Below is a small trained network, with its code and all its weights. Each question gives an input and a class and asks what happens when units are switched off, that is, made to give their printed mean instead of their output.

import numpy as np


def w(rows, s, z=0):
    codes = np.array(rows[::2]) - 128.0
    scale = np.full(codes.shape[1], s)
    scale[-1] = z or s
    return codes * scale


def f(y):
    return y / 2 * (1 + np.tanh(0.7978845608 * (y + 0.044715 * y**3)))


def log_softmax(a):
    a = a - a.max(-1, keepdims=True)
    return a - np.log(np.exp(a).sum(-1, keepdims=True))


def net(x, mask):
    res = np.array(x, float).reshape(1, 3) / 4 @ E
    y = f(res @ A[0][:, :-1].T + A[0][:, -1])
    res = res + np.where(mask, y, B[0][:, -1]) @ B[0][:, :-1]
    return log_softmax(res[-1] @ U[:, :-1].T + U[:, -1])


A, B = {}, {}
E = w([
[38,62,105,37],'x0',
[124,3,53,217],'x1',
[171,133,4,91],'x2',
],0.0073)
A[0] = w([
[127,141,111,151,117],'N1',
[138,130,133,113,124],'N2',
[137,125,117,128,152],'N3',
[154,102,62,148,159],'N4',
[121,100,151,160,164],'N5',
[143,114,76,145,162],'N6',
[110,131,163,143,49],'N7',
[165,163,126,113,165],'N8',
[112,137,119,134,99],'N9',
[157,155,124,143,112],'N10',
[124,121,121,135,114],'N11',
[132,122,138,125,76],'N12',
[145,155,180,141,85],'N13',
[167,128,68,166,252],'N14',
[138,164,87,4,131],'N15',
[102,114,131,57,191],'N16',
[105,126,136,142,183],'N17',
[127,119,120,131,194],'N18',
[109,135,140,145,134],'N19',
[117,155,128,85,84],'N20',
[157,155,123,161,143],'N21',
[145,174,168,148,155],'N22',
[91,87,124,127,185],'N23',
[118,143,176,103,144],'N24',
[123,105,175,222,153],'N25',
[124,144,149,125,126],'N26',
[180,152,129,134,110],'N27',
[130,133,141,116,84],'N28',
[115,124,142,118,185],'N29',
],0.019,0.0035)
B[0] = w([
[121,137,93,111,135],'N1',
[115,125,134,123,131],'N2',
[141,136,123,133,137],'N3',
[193,85,90,121,213],'N4',
[133,110,130,166,165],'N5',
[169,99,89,127,189],'N6',
[109,105,43,130,144],'N7',
[117,165,201,109,168],'N8',
[117,123,107,128,124],'N9',
[100,167,108,98,151],'N10',
[123,124,109,131,131],'N11',
[107,121,94,122,122],'N12',
[156,110,107,75,175],'N13',
[237,196,127,122,219],'N14',
[81,65,174,252,252],'N15',
[86,118,165,187,208],'N16',
[146,122,154,153,145],'N17',
[158,131,161,147,146],'N18',
[138,118,122,136,137],'N19',
[74,88,119,119,164],'N20',
[127,191,107,104,165],'N21',
[191,133,197,61,190],'N22',
[99,155,154,167,185],'N23',
[150,62,138,107,179],'N24',
[187,126,87,221,217],'N25',
[135,107,129,108,144],'N26',
[95,176,114,85,160],'N27',
[103,111,101,115,129],'N28',
[140,114,163,147,148],'N29',
],0.035,0.011)
U = w([
[218,84,53,145,199],'0',
[120,219,116,57,176],'1',
[67,87,157,94,61],'2',
[56,96,139,255,209],'3',
[59,83,68,131,38],'4',
[68,122,21,96,2],'5',
],0.0062,0.0019)

Each question gives the input, the list of numbers given to net, and the class t.
The units are the neurons (one row each of A and B). Each row of codes is followed by its name. A weight is (code - 128) times the scale printed after its matrix; where a second scale follows, it is the last column's (A, B and U).
mask holds one flag per neuron, in row order. A switched-off neuron (its flag False) gives its mean, the last column of its row in B, instead of its output. The means were averaged over made-up inputs and are rounded, as every weight is.
A unit's drop is (log p(t) with every unit on - log p(t) with that unit switched off) / (log p(t) with every unit on - log p(t) with every unit switched off).
The circuit of an input: a set's keep is (log p(t) with only the set's units on - log p(t) with every unit switched off) / (log p(t) with every unit on - log p(t) with every unit switched off). Starting from the 12 units with the biggest drops (on a tie, the unit counted first), units are removed one at a time, each time the one whose removal leaves the highest keep (on an exact tie, the one counted first), for as long as the keep stays at least 0.8.
units of the circuit, in order: the units of the circuit, biggest drop first
top k neurons: the k neurons with the biggest drops, biggest first
drop when u is switched off: that unit's drop, to one decimal
input [2,-2,-8], class 0: units of the circuit, in order => (N15)
input [-5,-8,-7], class 1: units of the circuit, in order => (N15, N22)
input [-3,-1,-3], class 0: top 2 neurons => (N25, N15)
input [-5,-4,-6], class 0: top 2 neurons => (N25, N24)
input [6,8,-1], class 0: top 2 neurons => (N15, N4)
input [0,-5,-6], class 0: top 2 neurons => (N15, N13)
input [-6,-4,-7], class 0: top 2 neurons => (N25, N24)
input [-6,-8,8], class 1: top 3 neurons => (N27, N22, N21)
input [-1,3,-3], class 0: top 2 neurons => (N15, N16)
input [-4,0,4], class 1: top 2 neurons => (N25, N15)
input [3,-1,7], class 3: drop when N15 is switched off => 0.3
input [-5,-4,-7], class 0: drop when N25 is switched off => 0.5
input [0,-5,-7], class 0: drop when N13 is switched off => 0.1
input [-5,-2,3], class 1: drop when N5 is switched off => 0.0
